Below are the code and all the weights of a small trained network. Each question names an input and a class and asks about switching units off, where a switched-off unit gives its printed mean instead of its output.

import numpy as np


def w(rows, s, z=0):
    codes = np.array(rows[::2]) - 128.0
    scale = np.full(codes.shape[1], s)
    scale[-1] = z or s
    return codes * scale


def f(y):
    return y / 2 * (1 + np.tanh(0.7978845608 * (y + 0.044715 * y**3)))


def log_softmax(a):
    a = a - a.max(-1, keepdims=True)
    return a - np.log(np.exp(a).sum(-1, keepdims=True))


def net(x, mask):
    res = np.array(x, float).reshape(1, 4) / 4 @ E
    y = f(res @ A[0][:, :-1].T + A[0][:, -1])
    res = res + np.where(mask, y, B[0][:, -1]) @ B[0][:, :-1]
    return log_softmax(res[-1] @ U[:, :-1].T + U[:, -1])


A, B = {}, {}
E = w([
[10,165,96,99,174],'x0',
[179,162,55,184,194],'x1',
[84,133,52,200,50],'x2',
[113,193,226,194,114],'x3',
],0.012)
A[0] = w([
[93,123,169,77,74,61],'N1',
[152,69,90,81,123,20],'N2',
[182,144,167,73,162,53],'N3',
[46,161,89,151,141,107],'N4',
[205,189,65,214,223,208],'N5',
[17,175,118,86,215,52],'N6',
[57,175,129,87,177,4],'N7',
[166,129,172,115,193,48],'N8',
[129,82,92,65,110,124],'N9',
[145,163,78,167,31,52],'N10',
[134,114,160,115,167,5],'N11',
[198,90,167,164,94,22],'N12',
[115,193,167,142,119,83],'N13',
[118,178,156,158,114,61],'N14',
[90,106,105,175,78,70],'N15',
[214,74,169,146,107,147],'N16',
[129,193,194,186,124,68],'N17',
[67,101,92,180,80,71],'N18',
[183,77,102,105,112,17],'N19',
[109,78,183,106,51,200],'N20',
[100,5,27,77,154,82],'N21',
[131,125,167,70,187,71],'N22',
[111,189,199,158,115,50],'N23',
],0.012,0.0033)
B[0] = w([
[214,168,184,102,120,176],'N1',
[177,200,71,183,124,181],'N2',
[170,78,138,155,206,183],'N3',
[182,84,173,151,90,185],'N4',
[125,181,252,2,54,241],'N5',
[169,71,108,175,10,225],'N6',
[190,60,112,164,42,183],'N7',
[190,52,166,140,187,175],'N8',
[130,220,102,160,155,192],'N9',
[220,19,220,172,242,186],'N10',
[249,110,147,135,171,143],'N11',
[157,96,105,164,46,191],'N12',
[192,175,54,164,183,168],'N13',
[170,156,57,133,185,161],'N14',
[179,123,157,114,217,169],'N15',
[86,94,60,204,31,215],'N16',
[147,200,12,196,130,200],'N17',
[189,110,207,170,182,182],'N18',
[160,147,103,159,90,172],'N19',
[127,200,245,41,90,208],'N20',
[165,209,105,182,168,250],'N21',
[206,119,163,160,202,182],'N22',
[139,207,78,172,150,190],'N23',
],0.0075,0.014)
U = w([
[138,229,45,171,139,134],'0',
[155,42,164,162,197,120],'1',
[138,57,82,165,9,121],'2',
[135,203,185,58,66,108],'3',
[99,148,124,119,94,246],'4',
[92,105,85,123,126,102],'5',
[56,141,67,119,144,102],'6',
],0.011,0.014)

Each question gives the input, the list of numbers given to net, and the class t.
The units are the neurons (one row each of A and B). Each row of codes is followed by its name. A weight is (code - 128) times the scale printed after its matrix; where a second scale follows, it is the last column's (A, B and U).
mask holds one flag per neuron, in row order. A switched-off neuron (its flag False) gives its mean, the last column of its row in B, instead of its output. The means were averaged over made-up inputs and are rounded, as every weight is.
A unit's drop is (log p(t) with every unit on - log p(t) with that unit switched off) / (log p(t) with every unit on - log p(t) with every unit switched off).
The circuit of an input: a set's keep is (log p(t) with only the set's units on - log p(t) with every unit switched off) / (log p(t) with every unit on - log p(t) with every unit switched off). Starting from the 12 units with the biggest drops (on a tie, the unit counted first), units are removed one at a time, each time the one whose removal leaves the highest keep (on an exact tie, the one counted first), for as long as the keep stays at least 0.8.
units of the circuit, in order: the units of the circuit, biggest drop first
most important unit: the unit with the biggest drop
top k neurons: the k neurons with the biggest drops, biggest first
drop when u is switched off: that unit's drop, to one decimal
input [-6,-1,-4,2], class 2: units of the circuit, in order -> [N16]
input [8,-4,8,-1], class 1: units of the circuit, in order -> [N18 N10]
input [5,4,3,-4], class 2: top 2 neurons -> [N6 N4]
input [-8,-1,2,8], class 0: top 2 neurons -> [N17 N23]
input [2,7,1,-6], class 3: top 2 neurons -> [N5 N17]
input [8,3,5,7], class 2: top 3 neurons -> [N6 N4 N7]
input [1,-8,5,-8], class 0: top 4 neurons -> [N21 N5 N9 N2]
input [1,8,-6,3], class 3: top 2 neurons -> [N5 N10]
input [-6,-8,1,-2], class 3: top 3 neurons -> [N20 N6 N1]
input [1,-4,-2,6], class 0: top 2 neurons -> [N5 N17]
input [2,-8,-3,-8], class 0: top 2 neurons -> [N21 N5]
input [5,0,-5,-3], class 1: top 2 neurons -> [N22 N16]
input [-8,-5,-6,0], class 2: top 2 neurons -> [N16 N12]
input [3,7,-8,5], class 1: units of the circuit, in order -> [N8]
input [0,-2,6,-5], class 1: top 2 neurons -> [N10 N18]
input [8,-1,-1,6], class 2: top 2 neurons -> [N6 N7]
input [6,7,-5,-1], class 3: top 2 neurons -> [N5 N16]
input [6,-4,4,1], class 2: top 2 neurons -> [N6 N5]
input [1,4,4,1], class 1: drop when N7 is switched off -> 0.0
input [5,-3,-4,5], class 0: most important unit -> N23
input [-4,8,7,-2], class 3: drop when N8 is switched off -> 0.1
input [2,-6,-4,-8], class 0: drop when N5 is switched off -> 0.1
input [3,8,2,-2], class 3: drop when N5 is switched off -> 0.4
